Below are the code and all the weights of a small trained network. Each question names an input and a class and asks about switching units off, where a switched-off unit gives its printed mean instead of its output.

import numpy as np


def w(rows, s, z=0):
    codes = np.array(rows[::2]) - 128.0
    scale = np.full(codes.shape[1], s)
    scale[-1] = z or s
    return codes * scale


def norm(h):
    return h / np.sqrt((h * h).mean(-1, keepdims=True) + 1e-5)


def f(y):
    return np.maximum(y, 0)


def log_softmax(a):
    a = a - a.max(-1, keepdims=True)
    return a - np.log(np.exp(a).sum(-1, keepdims=True))


def net(x, mask):
    res = np.array(x, float).reshape(1, 8) / 4 @ E
    u = 0
    for l in range(2):
        y = f(norm(res) @ A[l][:, :-1].T + A[l][:, -1])
        res = res + np.where(mask[u : u + 4], y, B[l][:, -1]) @ B[l][:, :-1]
        u += 4
    return log_softmax(norm(res)[-1] @ U[:, :-1].T + U[:, -1])


A, B = {}, {}
E = w([
[141,136,147,134,112,130,152],'x0',
[28,137,88,250,74,212,140],'x1',
[140,145,130,115,99,141,143],'x2',
[115,250,120,160,187,134,254],'x3',
[127,127,137,152,133,105,135],'x4',
[121,142,132,129,140,132,105],'x5',
[135,151,140,132,104,124,141],'x6',
[142,139,137,130,115,133,139],'x7',
],0.0052)
A[0] = w([
[189,83,126,167,81,149,39,252],'0.n0',
[75,128,64,254,54,220,108,169],'0.n1',
[118,174,179,119,50,78,146,154],'0.n2',
[50,185,116,94,190,130,192,169],'0.n3',
],0.0049,0.0037)
B[0] = w([
[139,58,175,121,1,39,107,224],'0.n0',
[10,59,152,136,124,164,163,254],'0.n1',
[147,23,81,89,157,155,32,157],'0.n2',
[208,158,111,83,125,149,158,207],'0.n3',
],0.0059,0.0063)
A[1] = w([
[216,101,121,63,110,18,71,121],'1.n0',
[130,89,154,123,89,71,58,254],'1.n1',
[72,200,82,215,139,231,230,96],'1.n2',
[254,194,114,101,252,120,134,112],'1.n3',
],0.0068,0.0031)
B[1] = w([
[179,201,132,148,165,117,90,254],'1.n0',
[91,151,175,113,150,143,168,244],'1.n1',
[187,128,109,110,224,138,77,240],'1.n2',
[75,87,56,159,2,121,170,230],'1.n3',
],0.01,0.0072)
U = w([
[192,193,208,81,133,31,61,150],'0',
[147,153,14,119,18,79,195,194],'1',
[9,33,184,133,55,134,122,3],'2',
[139,121,58,133,248,166,128,155],'3',
],0.011,0.0011)

Each question gives the input, the list of numbers given to net, and the class t.
The units are the neurons (one row each of A and B). Each row of codes is followed by its name. A weight is (code - 128) times the scale printed after its matrix; where a second scale follows, it is the last column's (A, B and U).
mask holds one flag per neuron, layer by layer. A switched-off neuron (its flag False) gives its mean, the last column of its row in B, instead of its output. The means were averaged over made-up inputs and are rounded, as every weight is.
A unit's drop is (log p(t) with every unit on - log p(t) with that unit switched off) / (log p(t) with every unit on - log p(t) with every unit switched off).
The circuit of an input: a set's keep is (log p(t) with only the set's units on - log p(t) with every unit switched off) / (log p(t) with every unit on - log p(t) with every unit switched off). Starting from all 8 units, units are removed one at a time, each time the one whose removal leaves the highest keep (on an exact tie, the one counted first), for as long as the keep stays at least 0.8.
units of the circuit, in order: the units of the circuit, biggest drop first
unit that matters most: the unit with the biggest drop
k most important neurons: the k neurons with the biggest drops, biggest first
k most important neurons of layer l: the k neurons of layer l with the biggest drops, biggest first
drop of u: that unit's drop, to one decimal
input [-2,0,7,-8,-3,-2,0,-1], class 0: unit that matters most : 1.n3
input [1,7,-1,2,2,1,7,-1], class 3: 3 most important neurons : (1.n2 1.n3 0.n0)
input [-4,0,-4,6,2,-3,-3,-1], class 1: units of the circuit, in order : (1.n3 0.n1)
input [1,0,-2,-8,-3,-7,4,-5], class 0: 3 most important neurons : (1.n3 0.n1 1.n0)
input [0,-2,-6,-8,-5,5,0,-8], class 0: units of the circuit, in order : (0.n1 1.n0)
input [-5,-1,5,-4,-7,-5,8,2], class 0: 3 most important neurons : (0.n1 1.n3 1.n0)
input [-6,5,6,1,0,-6,-2,-2], class 3: 2 most important neurons of layer 1 : (1.n2 1.n3)
input [0,0,2,3,6,8,-1,-4], class 1: 3 most important neurons : (1.n3 0.n1 0.n3)
input [3,6,8,2,4,-7,4,-5], class 3: 2 most important neurons of layer 1 : (1.n2 1.n3)
input [1,0,2,-7,-8,-4,-7,-4], class 0: drop of 0.n1 : 0.8
input [-5,-8,-8,4,6,-2,6,-8], class 1: drop of 1.n3 : 0.8
input [7,6,5,5,0,0,8,5], class 3: drop of 1.n2 : 0.2
